Here is a tiny trained network, its code and every weight. The questions are about switching its units off for an input and a class, where a switched-off unit gives its printed mean instead of its output.

import numpy as np


def w(rows, s, z=0):
    codes = np.array(rows[::2]) - 128.0
    scale = np.full(codes.shape[1], s)
    scale[-1] = z or s
    return codes * scale


def norm(h):
    return h / np.sqrt((h * h).mean(-1, keepdims=True) + 1e-5)


def f(y):
    return np.maximum(y, 0)


def log_softmax(a):
    a = a - a.max(-1, keepdims=True)
    return a - np.log(np.exp(a).sum(-1, keepdims=True))


def net(x, mask):
    res = np.array(x, float).reshape(1, 3) / 4 @ E
    u = 0
    for l in range(2):
        y = f(norm(res) @ A[l][:, :-1].T + A[l][:, -1])
        res = res + np.where(mask[u : u + 3], y, B[l][:, -1]) @ B[l][:, :-1]
        u += 3
    return log_softmax(norm(res)[-1] @ U[:, :-1].T + U[:, -1])


A, B = {}, {}
E = w([
[104,181,167,124,123],'x0',
[202,176,77,77,70],'x1',
[6,89,151,69,105],'x2',
],0.015)
A[0] = w([
[175,54,44,120,137,104],'0.n1',
[65,218,135,29,63,53],'0.n2',
[174,251,152,136,112,254],'0.n3',
],0.023,0.0029)
B[0] = w([
[153,142,154,206,175,219],'0.n1',
[247,185,229,99,108,244],'0.n2',
[2,60,19,109,192,250],'0.n3',
],0.018,0.014)
A[1] = w([
[171,202,254,87,91,150],'1.n1',
[199,111,224,201,146,237],'1.n2',
[121,53,29,51,101,3],'1.n3',
],0.024,0.0028)
B[1] = w([
[2,128,198,155,96,245],'1.n1',
[113,121,29,104,158,251],'1.n2',
[235,172,164,172,97,178],'1.n3',
],0.018,0.019)
U = w([
[91,146,255,143,83,255],'0',
[204,128,28,144,178,1],'1',
],0.012,0.00043)

Each question gives the input, the list of numbers given to net, and the class t.
The units are the neurons (one row each of A and B). Each row of codes is followed by its name. A weight is (code - 128) times the scale printed after its matrix; where a second scale follows, it is the last column's (A, B and U).
mask holds one flag per neuron, layer by layer. A switched-off neuron (its flag False) gives its mean, the last column of its row in B, instead of its output. The means were averaged over made-up inputs and are rounded, as every weight is.
A unit's drop is (log p(t) with every unit on - log p(t) with that unit switched off) / (log p(t) with every unit on - log p(t) with every unit switched off).
unit that matters most: the unit with the biggest drop
top k neurons: the k neurons with the biggest drops, biggest first
top k neurons in layer l: the k neurons of layer l with the biggest drops, biggest first
drop when u is switched off: that unit's drop, to one decimal
input [-3,-3,2], class 1: unit that matters most	1.n1
input [-8,-2,6], class 1: top 2 neurons in layer 0	(0.n2, 0.n1)
input [3,-6,2], class 1: top 3 neurons	(1.n1, 0.n2, 1.n3)
input [-5,0,4], class 1: top 2 neurons	(1.n2, 0.n2)
input [2,-7,0], class 1: top 3 neurons	(0.n2, 1.n1, 0.n3)
input [5,2,0], class 1: top 2 neurons	(0.n3, 1.n1)
input [-5,-7,2], class 1: top 2 neurons	(1.n1, 0.n2)
input [6,1,-2], class 1: top 2 neurons	(0.n3, 1.n1)
input [-1,5,1], class 0: top 2 neurons	(0.n2, 1.n1)
input [7,-3,-2], class 1: drop when 1.n1 is switched off	0.7
input [7,-6,-4], class 1: drop when 0.n3 is switched off	0.1
input [8,-2,-4], class 1: drop when 1.n3 is switched off	0.0
input [-5,7,4], class 0: drop when 1.n1 is switched off	2.3
input [1,-6,-3], class 1: top neuron	(0.n2)
